Below are the code and all the weights of a small trained network. Each question names an input and a target symbol and asks about switching units off, where a switched-off unit gives its printed mean instead of its output.

import numpy as np


def w(rows, s, z=0):
    codes = np.array(rows[::2]) - 128.0
    scale = np.full(codes.shape[1], s)
    scale[-1] = z or s
    return codes * scale


def f(y):
    return y / 2 * (1 + np.tanh(0.7978845608 * (y + 0.044715 * y**3)))


def softmax(a):
    e = np.exp(a - a.max(-1, keepdims=True))
    return e / e.sum(-1, keepdims=True)


def log_softmax(a):
    a = a - a.max(-1, keepdims=True)
    return a - np.log(np.exp(a).sum(-1, keepdims=True))


def net(x, mask):
    ids = ['αγδθμτφ'.index(c) for c in x.split()]
    T = len(ids)
    res = E[ids] + P[:T]
    u = 0
    for l in range(2):
        q, k, v = (res @ M[l].T for M in (Q, K, V))
        z = softmax(np.where(np.tri(T) > 0, q @ k.T / 3**0.5, -1e9)) @ v
        res = res + np.where(mask[u], z, O[l][:, -1]) @ O[l][:, :-1]
        u += 1
        y = f(res @ A[l][:, :-1].T + A[l][:, -1])
        res = res + np.where(mask[u : u + 8], y, B[l][:, -1]) @ B[l][:, :-1]
        u += 8
    return log_softmax(res[-1] @ U[:, :-1].T + U[:, -1])


Q, K, V, O, A, B = {}, {}, {}, {}, {}, {}
E = w([
[207,108,122,126,214],'α',
[148,122,102,63,142],'γ',
[69,143,249,217,102],'δ',
[49,173,110,207,84],'θ',
[134,112,205,93,69],'μ',
[89,110,242,147,170],'τ',
[120,121,109,197,107],'φ',
],0.015)
P = w([
[47,130,43,60,151],'0',
[246,104,105,128,157],'1',
[40,170,65,84,127],'2',
[254,113,106,138,148],'3',
[55,109,67,100,126],'4',
[253,128,115,145,148],'5',
[49,58,75,98,134],'6',
[246,103,115,134,157],'7',
],0.0058)
Q[0] = w([
[226,195,157,208,232],'0.h1',
[1,7,162,136,165],'0.h1',
[75,177,195,35,210],'0.h1',
],0.0084)
K[0] = w([
[70,195,99,165,28],'0.h1',
[75,140,255,92,225],'0.h1',
[57,213,120,62,201],'0.h1',
],0.009)
V[0] = w([
[113,38,150,133,132],'0.h1',
[151,247,96,100,132],'0.h1',
[241,254,133,152,94],'0.h1',
],0.007)
O[0] = w([
[128,168,123,172,125,140],'0.h1',
[99,62,149,96,142,40],'0.h1',
[137,2,137,111,156,2],'0.h1',
],0.0064,0.00094)
A[0] = w([
[206,202,194,128,252,20],'0.n1',
[39,94,206,173,90,115],'0.n2',
[239,148,49,215,49,190],'0.n3',
[76,73,105,142,17,109],'0.n4',
[73,165,35,134,58,4],'0.n5',
[84,95,70,90,194,64],'0.n6',
[254,68,108,215,99,17],'0.n7',
[75,103,159,56,71,90],'0.n8',
],0.0083,0.0034)
B[0] = w([
[119,128,248,200,179,193],'0.n1',
[223,226,59,155,118,254],'0.n2',
[35,78,95,186,117,228],'0.n3',
[100,202,160,104,216,199],'0.n4',
[118,168,228,28,165,188],'0.n5',
[133,211,126,106,157,124],'0.n6',
[100,77,139,186,33,161],'0.n7',
[110,187,151,131,100,134],'0.n8',
],0.012,0.0041)
Q[1] = w([
[157,247,78,118,57],'1.h1',
[144,151,29,215,102],'1.h1',
[244,141,29,149,76],'1.h1',
],0.012)
K[1] = w([
[92,184,101,210,54],'1.h1',
[40,137,61,144,99],'1.h1',
[8,206,78,123,74],'1.h1',
],0.015)
V[1] = w([
[253,102,119,110,98],'1.h1',
[139,104,149,148,205],'1.h1',
[92,133,83,134,133],'1.h1',
],0.0064)
O[1] = w([
[254,151,86,200,68,2],'1.h1',
[145,169,140,155,156,171],'1.h1',
[70,105,107,122,127,140],'1.h1',
],0.0055,0.0042)
A[1] = w([
[126,50,147,119,162,155],'1.n1',
[114,212,2,99,92,133],'1.n2',
[182,152,142,119,193,2],'1.n3',
[87,225,114,157,88,126],'1.n4',
[170,70,62,113,118,168],'1.n5',
[158,213,82,90,129,66],'1.n6',
[134,117,168,60,3,129],'1.n7',
[141,185,178,84,176,106],'1.n8',
],0.012,0.0057)
B[1] = w([
[213,140,169,98,80,160],'1.n1',
[61,42,179,196,89,209],'1.n2',
[89,75,70,189,177,146],'1.n3',
[120,186,182,39,181,248],'1.n4',
[204,64,120,45,157,131],'1.n5',
[249,25,117,190,107,183],'1.n6',
[109,178,73,94,7,149],'1.n7',
[185,88,25,103,87,201],'1.n8',
],0.011,0.012)
U = w([
[151,149,80,182,145,245],'α',
[99,44,137,146,86,41],'γ',
[151,113,249,146,102,2],'δ',
[153,96,192,36,156,128],'θ',
[140,173,144,133,48,178],'μ',
[166,254,163,128,147,135],'τ',
[50,131,181,133,133,170],'φ',
],0.0069,0.0036)

Each question gives the input, a string of symbols that net reads in full, and the target symbol t.
The units are the heads (3 rows each of Q, K, V and O) and the neurons (one row each of A and B). Each row of codes is followed by its name. A weight is (code - 128) times the scale printed after its matrix; where a second scale follows, it is the last column's (O, A, B and U).
mask holds one flag per unit, layer by layer, with each layer's heads first. A switched-off unit (its flag False) gives its mean, the last column of its rows in O or B, instead of its output. The means were averaged over made-up inputs and are rounded, as every weight is.
A unit's drop is (log p(t) with every unit on - log p(t) with that unit switched off) / (log p(t) with every unit on - log p(t) with every unit switched off).
The circuit of an input: a set's keep is (log p(t) with only the set's units on - log p(t) with every unit switched off) / (log p(t) with every unit on - log p(t) with every unit switched off). Starting from the 12 units with the biggest drops (on a tie, the unit counted first), units are removed one at a time, each time the one whose removal leaves the highest keep (on an exact tie, the one counted first), for as long as the keep stays at least 0.8.
units of the circuit, in order: the units of the circuit, biggest drop first
k most important neurons: the k neurons with the biggest drops, biggest first
top k neurons in layer l: the k neurons of layer l with the biggest drops, biggest first
drop when u is switched off: that unit's drop, to one decimal
input μ τ θ, target θ: units of the circuit, in order	0.n5; 1.n4; 1.n8
input θ δ α, target α: 2 most important neurons	1.n4; 1.n3
input α θ μ γ δ φ μ δ, target τ: most important neuron	0.n2
input θ τ α τ τ, target τ: top 2 neurons in layer 1	1.n2; 1.n6
input α θ φ, target φ: 3 most important neurons	0.n1; 1.n6; 1.n8
input α δ δ, target δ: top 3 neurons in layer 1	1.n2; 1.n6; 1.n4
input γ φ α γ θ φ, target γ: 2 most important neurons	1.n4; 0.n3
input τ μ γ, target γ: 2 most important neurons	1.n2; 0.n1
input θ θ α, target α: 4 most important neurons	1.n4; 1.n3; 0.n3; 0.n6
input θ α α φ δ θ θ, target θ: 3 most important neurons	1.n4; 0.n5; 0.n4
input θ θ τ τ θ θ, target φ: top 2 neurons in layer 0	0.n1; 0.n3
input μ τ θ τ δ τ γ, target γ: top 4 neurons in layer 0	0.n1; 0.n6; 0.n3; 0.n7
input θ θ τ θ α θ θ α, target δ: 3 most important neurons	0.n7; 0.n1; 0.n2
input θ θ α μ γ φ τ φ, target γ: most important neuron	1.n4
input θ α μ, target μ: drop when 1.n7 is switched off	0.6
input μ θ γ δ, target τ: drop when 0.h1 is switched off	0.0
input φ δ μ, target μ: drop when 1.n1 is switched off	0.0
input μ δ θ τ, target α: drop when 0.n1 is switched off	0.1
